Rows near named flat spaces through zero:
mf_hr: [-27 -16  35 -25  -1 -23  18  13 -24  -3 -21 -13  22 -18  -3 -28   0 -16
   4  21  19   1 -13  10  -7  11  14  12]
rn_qr: [  0 -45 -54 -10  -1  56  15   6  -5  32  -9 -24  -8   7 -27   4  54   4
 -46  21  30  14 -12 -40   5 -13  15 -19]
mf_hr: [ -5  -7   1  -2   3  -6  -1  -4   8 -12  12  -2  15 -18   2 -11  11   3
  -9  17  16 -10  -2 -15  10   0  -9  -9]
qc_sd: [  1  -9  23  18 -27  30  19   3  14   6   8  12  -8   3  11  -5   0 -39
  -5  -6   9  39  -3  -6 -11  29   8   8]
rf_nc: [ 21   4 -23   5  11  46  25  -7   4  26  27 -20 -25  54   7   6  36   2
 -39  31   7  24   4  -4 -40  -8  14 -17]
rl_gg: [ 28   7   9 -15  21   2 -39   3 -11  17 -26   3   6 -25  -9  30  25   2
   3   2  31  11 -10   0 -15  33 -15   8]
qc_sd: [-38   8  19  22   1  12   9  11   3  -2  -9  -4 -18  49 -11 -29 -11 -13
 -11  43 -29   4   6   5 -12 -18   1   3]
rn_qr: [ 70  40   3 -26  32 -34 -39 -13 -14   7  -4   0   1 -27  17  60   4  32
  27 -38   8 -10   0  33 -23  30 -11   5]
mf_hr: [-62 -42   7 -12  14  12 -32  35 -11   0 -50  22  32   5 -23 -35  13   4
 -35  31  36 -10   5   0  14  15 -31  22]
qc_sd: [-17 -42  56 -50  -8 -78 -19  32 -15 -44 -46 -23   4 -40  -9  24 -28  36
  42 -21 -21 -12  -9  33  -9  69 -14  37]
qc_sd: [  5 -15  32 -17 -12 -13  28  12   4 -10  -4 -32 -21   6  10  12  -5   2
   1   9 -20  11 -11   8 -25  23  18   6]
mf_hr: [-15  16  27 -15   5 -56  13  -5  -4 -30  13 -19   9 -14   8 -16 -22  12
  31  15 -16 -29  -8   8   0 -18   3  -3]
mf_hr: [ 41  40  -6  -4  24   6   3 -10   7  16  12 -19 -13  -5  16  26  23   8
  -5  17  14 -12 -17 -12 -15 -24   9 -21]
qc_sd: [-41 -56 -17 -16 -17   0   2  17  21 -18  -7 -41 -41  24 -35  12   7  27
   2  34 -29   2 -20 -53  -9 -13  -5  -2]
th_jl: [-17 -29  -7  -7 -16 -18 -29 -16   7 -10   9  14   6 -12 -13   0 -17 -10
  22  -8  -5  14  -3 -35   6  -3 -15  10]
rl_gg: [-24 -28   7  -4 -11  -1  20  15 -12  -6 -20  -6  11  -2  -9 -23  -5  -3
 -16   1  -9  -4   7  15  17   9  11   6]
rn_qr: [-21  10  13  34   7  14 -37   3  26 -11 -14  17   5 -17 -20 -16   8 -15
 -12  42   3 -11  -2 -34  28  -5 -32  -8]
th_jl: [  6 -14   7 -12  -2 -11  -7  14  -7  -5 -28 -10  -1 -24 -11  17   3  13
   7 -14  -2  -5  -5   9   8  25  -1   7]
mf_hr: [ 77  73 -13  12  36 -14  27 -35 -13  -2  55 -26  10 -15  22   8  36  29
  -4   8   8 -28  17  44  -9   4  11 -42]
rl_gg: [ -7 -16   2  10   6  21 -34  14  26   0 -26  16  -5   5   0  11  -1   2
 -34  10  -5  -6   4 -19  14   1 -23   6]
th_jl: [  2   0  -4   4 -14 -13   0 -25  17 -17  51   8  -2   4  11   0 -10  -5
  25  -6  -1  16   2 -20 -15   0 -10  -2]
qc_sd: [-21  -6  -5  22  -1  25  -6  34  -4  -3 -38  24  -2  24  -8  -5  -8  18
 -20 -28 -13 -12  27  47  21  27 -15  16]
rn_qr: [-24   7  14  20 -11  -4  -8   0  15 -14   2   8  -7  -5 -12 -13 -12 -15
  21  14 -10   1  -6 -21   9  -7 -11   1]
th_jl: [ -9  21  -3  16   4   3  21  -1  -8  -5  16 -23 -25  39 -19 -11  11  12
  14  28 -22   4   7  17 -23  -1   4 -10]
rf_nc: [ -1  12  17 -29   6 -25 -10  10 -43  13 -21  -6  -1  -8 -20  16   7   2
  63 -18  27  25 -17  28 -42  38   2  25]
rf_nc: [ 32  33  21 -17  19 -37  -6   4 -17  -7  -3  12   5  13  36  25 -30  29
  15 -48 -17 -15  22  74 -22  27  -2  20]
mf_hr: [ -3  -3   6  23  -9 -14 -14  -3  12 -16 -26  14  14 -34  -3 -12 -34  -9
 -17 -13 -43 -32  13  -2  63 -21   0  -5]
rn_qr: [  8   4 -58  25  -9  46  42 -14  -6  16  40 -18 -18  31 -20 -11  38   7
  -9   4   5  13   9  -7  -1 -18  19 -30]
mf_hr: [ 61  25 -31 -13  20   2 -11 -34  -1  17  45   9  16 -16  27  28  23  10
  -3 -24  37   4   4  -2 -15  -1  -3 -15]
rf_nc: [ 18  45  -5  44  11  39   9   8  26  15 -15   4 -28  28  17   5 -10  -5
 -40   9 -38 -26   8   5  25 -48  12 -20]
rn_qr: [-10 -28 -16   7 -38  -2  42 -31  -5  -6  42 -23   3 -21 -22 -30   7 -32
  19  10  -6  27  -9 -39  12 -12  29 -20]
rn_qr: [ 37  13  33 -32  11 -56  -7 -18 -22  -9   6   9  37 -37  35   8 -26  -1
  14 -34   3  -7   9  43  -7  26   7  14]
rn_qr: [  3  40  26 -21  26 -18  31  38 -25   5 -38 -27 -12  13  17  10  -2  32
   9  -3  -1 -37 -11  60 -17  -4  21   5]
th_jl: [ 41  19  20 -11  -1 -33   6   4  -9 -18  -8 -33  -7 -63 -11  36  20  22
  45 -19   6 -10 -17  17   2  51   3  -8]
rl_gg: [  3 -18 -21  -3   4  22 -15   2 -10  11   0   0  -4  14 -22  11  30  10
  -4   2  20  24   6   0 -19  32 -13   3]
rf_nc: [ 16  -6  30  -8  -8 -40 -23  15  14 -31 -23  -7 -19 -23   2  42 -27  28
  29 -32 -39 -11   1  19   2  44 -16  17]
th_jl: [ -5   5 -11  12  -8  -3 -13  -1  -3  -2  -4  22   1   1  -5   1 -20   1
  19 -33 -13  -2  11  11  15  -1  -7   8]
rf_nc: [-37   2 -18  11  -2  22  27  19 -23  16 -31 -25 -15  14 -42 -26  16  -4
   5  28  -6  -9 -13  -5  15 -34  22 -11]
mf_hr: [-34 -14   2   1   1 -21 -17   7  -5 -17 -20   7  10   2 -17 -19 -20   9
   2   5 -21 -19  10   5  21 -10 -13   8]
rl_gg: [ 21  35  -7  23   8   9 -38 -13  40  -2  20  38  -5  -3  29  24 -18  -2
   2 -19   2 -12   2 -24  11 -25 -27  -4]
th_jl: [ 17   3   4  -1  -4 -12  23 -17  -4 -11  26 -35   0 -30 -14  -4  29  -1
  14  27   7   5 -12 -15  -4  14  11 -22]
th_jl: [ 52  32 -15   1  17  10  24  -1 -10  11   9 -30 -22   9   7  31  27  29
  -6  -8  -7  -7   5  33 -17  12  17 -19]
rf_nc: [  0  16 -25  -1  24  15 -11  -3 -23  23  -3   2  -1  34 -14  -3  16  10
  -6  12   9   3   9  15 -19 -14  -2  -2]
qc_sd: [-57 -50 -63  14 -20  38  17  11   7   0  13   6 -33 100 -20 -19 -18  27
 -29  -9 -48   7  32  -1  -1 -38  -1   6]
rl_gg: [ -7  -2 -20   1  -9  13  11  -5 -15   9  14 -23 -21   9 -38   3  32   0
  35  16  15  29 -15 -19 -26  11   5  -8]
qc_sd: [ 49   1  -2 -27  34  -3 -25 -24 -12  25  -1  -4  26 -16  18  15  21  -4
 -46  18  20   1   3  -2 -11  -2   4  -8]
mf_hr: [-17   4   8 -16  20 -47 -22   0 -34 -11 -26  16  40 -12  -5 -25 -28  14
   5 -13 -11 -33  21  44  22  -6  -7  14]
rf_nc: [ 26   7   4   8  -8  28  23   1  11  13  10 -30 -41  18  -3  26  24  -6
  -1  17  -8  29 -14 -12 -32  16  16 -11]
qc_sd: [-46 -30 -31  26 -55  28  33   6  28 -16  34   7 -31  19 -15 -10 -13  -8
  37 -28  -8  23  -9 -41  11 -12   1   0]
th_jl: [ -2   9  37 -11   9   6  39  14   0   9 -11 -23  -3  12  27 -15   3 -16
 -32  37   4  -5 -15   8 -17 -15  28  -4]
rf_nc: [-48 -31  -7   8 -28   5 -13  -2  24  -8   0  10  -6 -10 -21 -16 -16 -26
  17  14  -3   9 -21 -70  22 -37  -8   2]
rl_gg: [  3  -8   8  -7  21  20 -17  -3  32  12   5  28  20  25  53  -8 -13 -13
 -78  23  10 -14   9 -19   2 -39  -9   2]
qc_sd: [-21 -14   9  15   3  19  -5  14  -8   5 -21  38  18  45  15 -29 -26  -9
 -49 -13 -19   3  41  50   8  12  -6  22]
mf_hr: [-15  -8 -11  16  -3  15 -10   6  20  -9   2   3 -13  13 -10   0   4  10
  -8  11  -9  -5   3 -17   9  -4 -16  -4]
rf_nc: [ 28  25 -24  18  37 -11 -75 -20  26  -8   6  50  12  27  26  22 -33  33
 -38 -21 -36 -37  45  17  21 -24 -46   3]
rl_gg: [  0 -37   7 -26   0 -25 -24  13  -3 -13 -29 -10 -11   8  -8  27 -17  28
  -3 -14 -32  -1   7  14  -9  28  -9  20]
th_jl: [ 65  -2 -45 -20  20  20 -19 -15   4  28   9  -1  -5   2  21  53  22  26
 -34 -31  11   0   6  -3  -9  -3   2 -10]
rl_gg: [  2 -33   0 -24 -19 -15  14   8 -11 -12   3 -24 -10 -14 -14  19  12  17
  29 -20   6  19  -9   5 -18  46   4   9]
rn_qr: [-23 -26 -15   3 -14  32  45  37  -3   1 -14   4 -14  55  18  -8 -13  24
 -37 -36 -19  -7  25  52   2   9  15  13]
rl_gg: [  4 -14   8 -25 -10 -11   3  -7  16  -2  20   0   1 -12  26  13  -9  -8
   9  -7  18  10 -20 -31 -16  -9   4   5]
mf_hr: [-14 -51 -32  12 -24  39 -10  -3  -7  14  -6  16   2  11 -32  -8  13 -16
 -19 -14   2  39  17 -13  10  27  -5   8]
rf_nc: [  5  -5   1   3   8   9  22  30  14 -12 -22 -25 -31  39  13  17  -6  42
 -42   1 -47 -30  16  36   2   2   7  -3]
rn_qr: [-16   8 -38  23 -20  33  23   1  -7  11  14   7   0 -17 -26 -14  25 -10
  33 -20  36   8 -11 -18  21  -8   5 -13]
th_jl: [ 15 -19 -17  -3 -12  -1  48 -16 -20   3  15 -53 -19  12 -23  -8  17   2
 -10  20 -39  12   4   3  -6  -4  41 -23]
rn_qr: [ 32   3 -18  -4   8   2  -4 -17  -5   7  14  -9   1  -9  -2  15  18   8
  -6  -3   4   4   4   0  -4   7   3 -12]
th_jl: [ 50  38  -5   7  -6  -7   8  -2   3   3   8  23  -7  -9  41  39 -31  13
  22 -83 -14 -11  13  47   8   9  10   7]
rl_gg: [ -6   2   8   7  -2  -9  10   8  -5 -10 -13  -5   2  -2  -3 -10 -11   6
  -5  -4 -22 -15  10  22  17   2   6   0]
rn_qr: [  2  -5  -4  10 -10   3 -38   4   9  -6  -5  58  23 -19  14  12 -22  -1
  13 -64  20   4  19  18  20  34 -32  24]
qc_sd: [ 26  -5 -26  -2   2  23 -17 -26   5  23  21   9   9 -16  -1  11  25 -19
 -10   4  32  23  -8 -40  -3  -7  -2 -12]
rl_gg: [ -1  19  15  19 -12  -1  44   7   0 -15   6 -19  -1 -22   0 -19   5  -4
   8   4  -6 -16  -4  15  21   3  19 -16]
rf_nc: [-24 -14  -4  -8  -8 -18   5  -4  15 -16  23  22  10  27  33 -15 -43   6
  -9 -21 -19 -14  15   3   5 -32  -3  11]
qc_sd: [ 18  -4 -17   3  15  19 -34  -5 -10  19 -13  36  29  -8   3   2   8  -5
 -29 -22  24   4  21  16  14  17 -16   8]
[ -8 -20  42 -29 -13 -27  22  16   4 -13 -12 -27 -21  11  18  12 -24   0
   8   5 -26   9 -15   7 -30  13  18  17]	th_jl
[ -2  10 -21  16  10  42 -19  -9  15  23  14  11  -9  20 -10   1  29 -15
 -12  32  30  19 -10 -42 -15 -20 -14 -11]	rl_gg
[ -9   7  25  -1  -4  -1   7  17   2   3 -22   0 -10   5  10   3 -16  -9
   6  -3  -8  -1 -10   8  -5  -2   9  11]	mf_hr
[-15   7  34   5  -9 -22  -5   1   8 -18  -4  15  21 -38   7 -18 -17 -21
  19   0  10  -8  -9  -7  19   5  -8   6]	qc_sd
[-16 -41   2  14 -39   2  36 -13   4 -18  20 -27  -4 -21 -28 -27   9 -25
   2  22 -20  23  -4 -31  18  13  19 -15]	mf_hr
[-24 -16 -29   9   5  -8   0  -3   3 -17   2   4  13  16  -6 -27 -16  24
 -32   4 -33 -38  26   6  39 -36  -6 -11]	rf_nc
[ 33  34  12 -10  29 -27 -26 -14   0   4  -1   7   3   7  27  20 -20  11
  -6  -3 -18 -19   8  20 -12 -17  -4   2]	rl_gg
[  0  69  64  21  -5 -45   9  -2  -6 -23  -6  -3  18 -86  -6 -19  -7 -34
  78  10  21 -19 -33   2  23  11   3  -8]	th_jl
[ -4  -8  -3 -12   0 -17 -16  -2  -6  -6  -2   0   4 -12 -11   7  -1   9
  21  -7   4   1  -4  -5  -2   8  -9   6]	qc_sd
[ 29   7  -6 -18  11   7 -21  27  10  12 -24  27 -25  45  46  59 -34  38
 -11 -72 -17  -7  16  49 -24  13  -9  31]	th_jl
[ 37  38 -11  11  -3 -12   3  -8   7 -14  37   5 -26  16  17  38 -11  32
  44 -51 -18   2  14  35 -22  24  -9   1]	th_jl
[ 27  25  18   4  -3  -5  36  11 -10  -2  -9 -15  -1 -25  15   6   0   3
   5 -22  -5 -15  -1  39  11  17  24  -7]	th_jl
[  6  13  -3   4  14 -36 -33  -6   1 -21  -7  25  16  -5  11   4 -37  26
   1 -32 -34 -37  28  32  28  -7 -20   8]	rf_nc
[  4   5 -31  16  11  35  10  12 -17  20 -23   4  -1  28 -10  -7  12  13
 -36 -11  -9 -12  23  35  18  -8  10  -7]	th_jl
[ 20  39  -1  10  14  -7 -28  -5  -4   1   6  36  17 -14  14  12  -6   7
  24 -37  22  -9  11  28   3  16 -22   8]	rn_qr
[-53 -46 -10 -14  -7 -33 -25  16  25 -38 -10  21   6  25  11  -9 -54  36
 -16 -19 -43 -39  20  -6  29 -30 -27  20]	rf_nc
[ 11   7   4   3  -5  -5   3  -4   5  -1   2   3  -3  -7  10   7 -12  -5
   5 -13 -10  -2  -1   0   5  -5   6   0]	mf_hr
[-34 -28  14   5 -10   5  23  19   0  -9 -26  -4  10   3  -1 -34 -13  -9
 -36  14 -18 -16   7   7  30 -10  12   2]	rl_gg
[ -4   7 -17  25  -4  42   7   2  15  14   5  -6 -23  17 -15   0  24 -11
 -10  25   6  13  -9 -31  -2 -15   1 -15]	qc_sd
[ 30  41  -9   2  15   0   1 -23  -2  12  35   0  -3   7  13  10  13  -2
  17   4  17   6  -4  -2 -25 -14   2 -13]	rl_gg
[ 36   9  -1  18   2  20 -29 -31  22   9  27  20  17 -39   5   7  24 -33
 -13  14  33  22  -5 -43   7  11 -16 -15]	rf_nc
[ 73  -5  -9 -27  11  13   0 -34  -2  32  27  -6  17 -29  33  30  30 -20
 -35  -5  36  27  -8 -19 -21  10  20 -13]	qc_sd
[  5  11 -18  14   0  22   8 -14   8  13  23  27  14  15  25 -16  -9 -17
 -25 -11   9  -1  13  -2  11 -30   5  -6]	th_jl
[  9 -12   9 -20   1   3  14   9 -19   8 -11 -43 -16 -15 -30  15  44   4
  17  30  22  23 -25  -9 -31  36  11  -5]	rl_gg
[ 17  29   3  11   6  21  18  -2  -3  17   8 -27 -32  23 -10  12  24  -6
  10  28  -3  19 -13  -3 -33  -1  15 -13]	qc_sd
[ 19  24  -9  17   8   1  23 -12  -7  -4  18 -31 -13   6 -16  -5  22  11
  -1  25 -20  -7   7  12  -1  -2  12 -25]	mf_hr
[  0  -9  -5 -19  -4   5  22  -8 -21  15  17 -13   9  -5  -5 -10  26 -14
  12  10  38  25 -15  -9 -25   7  16  -2]	rl_gg
[-40  -8  15  13 -12   3  37  19 -14  -5 -31 -38 -14   1 -38 -35   6 -12
   0  45 -27  -9 -13  -5  18 -17  26 -11]	rl_gg
[-36 -25  11   9 -36 -10  26 -10   9 -17  21  -8  -9   4 -11 -29 -23 -29
  22  12 -25  20  -7 -30   4 -14  14   1]	rn_qr
[ 29  16   3  15  -5  -4  19 -18  26 -17  36 -11   2 -32  19   3   8  -2
  -6   6  -1 -13  -4 -18  17  -5   4 -25]	mf_hr
